Here is a tiny trained network, its code and every weight. The questions are about switching its units off for an input and a class, where a switched-off unit gives its printed mean instead of its output.

import numpy as np


def w(rows, s, z=0):
    codes = np.array(rows[::2]) - 128.0
    scale = np.full(codes.shape[1], s)
    scale[-1] = z or s
    return codes * scale


def f(y):
    return np.maximum(y, 0)


def log_softmax(a):
    a = a - a.max(-1, keepdims=True)
    return a - np.log(np.exp(a).sum(-1, keepdims=True))


def net(x, mask):
    res = np.array(x, float).reshape(1, 8) / 4 @ E
    y = f(res @ A[0][:, :-1].T + A[0][:, -1])
    res = res + np.where(mask, y, B[0][:, -1]) @ B[0][:, :-1]
    return log_softmax(res[-1] @ U[:, :-1].T + U[:, -1])


A, B = {}, {}
E = w([
[135,128,126,126,134,126,129],'x0',
[40,3,94,81,217,158,181],'x1',
[127,129,131,128,128,129,129],'x2',
[131,126,126,127,128,124,133],'x3',
[135,120,111,117,106,126,121],'x4',
[126,127,128,125,119,131,127],'x5',
[23,228,21,91,154,113,174],'x6',
[162,114,53,244,104,214,186],'x7',
],0.013)
A[0] = w([
[82,117,119,90,143,88,163,180],'n0',
[152,54,163,127,126,127,143,159],'n1',
[164,252,128,139,90,97,144,201],'n2',
[84,123,87,89,155,156,177,99],'n3',
[133,43,176,129,131,159,123,152],'n4',
[226,140,222,178,69,114,87,241],'n5',
[102,139,183,52,130,88,93,254],'n6',
[159,119,57,248,127,217,176,146],'n7',
],0.014,0.009)
B[0] = w([
[104,91,149,73,192,87,132,178],'n0',
[196,133,56,192,209,107,80,181],'n1',
[95,187,129,176,73,55,38,214],'n2',
[62,117,141,146,84,197,160,175],'n3',
[185,138,2,189,196,103,99,191],'n4',
[39,35,212,80,102,172,215,253],'n5',
[149,115,182,75,194,55,125,206],'n6',
[157,148,70,144,18,229,132,217],'n7',
],0.012,0.031)
U = w([
[46,47,181,47,161,117,196,218],'0',
[58,64,129,112,68,248,212,71],'1',
[241,78,115,135,219,62,53,89],'2',
[241,109,55,228,126,177,99,86],'3',
[116,245,159,107,143,30,2,254],'4',
[123,245,104,205,48,151,22,36],'5',
],0.0095,0.0026)

Each question gives the input, the list of numbers given to net, and the class t.
The units are the neurons (one row each of A and B). Each row of codes is followed by its name. A weight is (code - 128) times the scale printed after its matrix; where a second scale follows, it is the last column's (A, B and U).
mask holds one flag per neuron, in row order. A switched-off neuron (its flag False) gives its mean, the last column of its row in B, instead of its output. The means were averaged over made-up inputs and are rounded, as every weight is.
A unit's drop is (log p(t) with every unit on - log p(t) with that unit switched off) / (log p(t) with every unit on - log p(t) with every unit switched off).
The circuit of an input: a set's keep is (log p(t) with only the set's units on - log p(t) with every unit switched off) / (log p(t) with every unit on - log p(t) with every unit switched off). Starting from all 8 units, units are removed one at a time, each time the one whose removal leaves the highest keep (on an exact tie, the one counted first), for as long as the keep stays at least 0.8.
circuit, biggest first: the units of the circuit, biggest drop first
most important unit: the unit with the biggest drop
top k neurons: the k neurons with the biggest drops, biggest first
drop of u: that unit's drop, to one decimal
input [5,7,7,-7,1,5,0,-2], class 2: circuit, biggest first	[n5]
input [7,-4,5,-2,-8,0,1,4], class 5: top 3 neurons	[n2 n3 n0]
input [8,-4,8,-4,4,-8,-6,-1], class 0: circuit, biggest first	[n5 n7]
input [7,5,-6,-7,-8,-4,-2,0], class 2: top 2 neurons	[n7 n5]
input [0,-4,1,-5,-4,7,-5,0], class 0: top 2 neurons	[n5 n7]
input [0,-5,8,8,1,5,-5,1], class 1: top 3 neurons	[n5 n6 n0]
input [-5,-8,-2,-4,-5,0,-4,1], class 1: top 2 neurons	[n5 n6]
input [7,-6,0,-1,8,-4,2,0], class 4: top 3 neurons	[n2 n7 n3]
input [8,8,-5,7,4,3,-1,1], class 3: top 2 neurons	[n5 n6]
input [7,2,-3,-1,0,6,-6,7], class 3: top 2 neurons	[n4 n1]
input [0,-3,-7,-1,0,7,1,-5], class 4: top 2 neurons	[n2 n5]
input [2,0,-3,0,7,2,8,-6], class 4: top 2 neurons	[n5 n2]
input [-4,-4,0,2,8,6,-5,0], class 0: top 3 neurons	[n5 n7 n3]
input [-6,0,-2,-6,-4,-8,7,6], class 5: most important unit	n5
input [8,0,-7,2,8,5,-5,0], class 0: top 3 neurons	[n5 n7 n2]
input [-1,-7,-1,8,2,-8,-4,-8], class 0: drop of n5	3.7
input [2,-8,7,4,1,-6,-5,-6], class 0: drop of n4	0.0
input [7,6,2,-6,-8,-3,-2,3], class 3: drop of n5	0.2
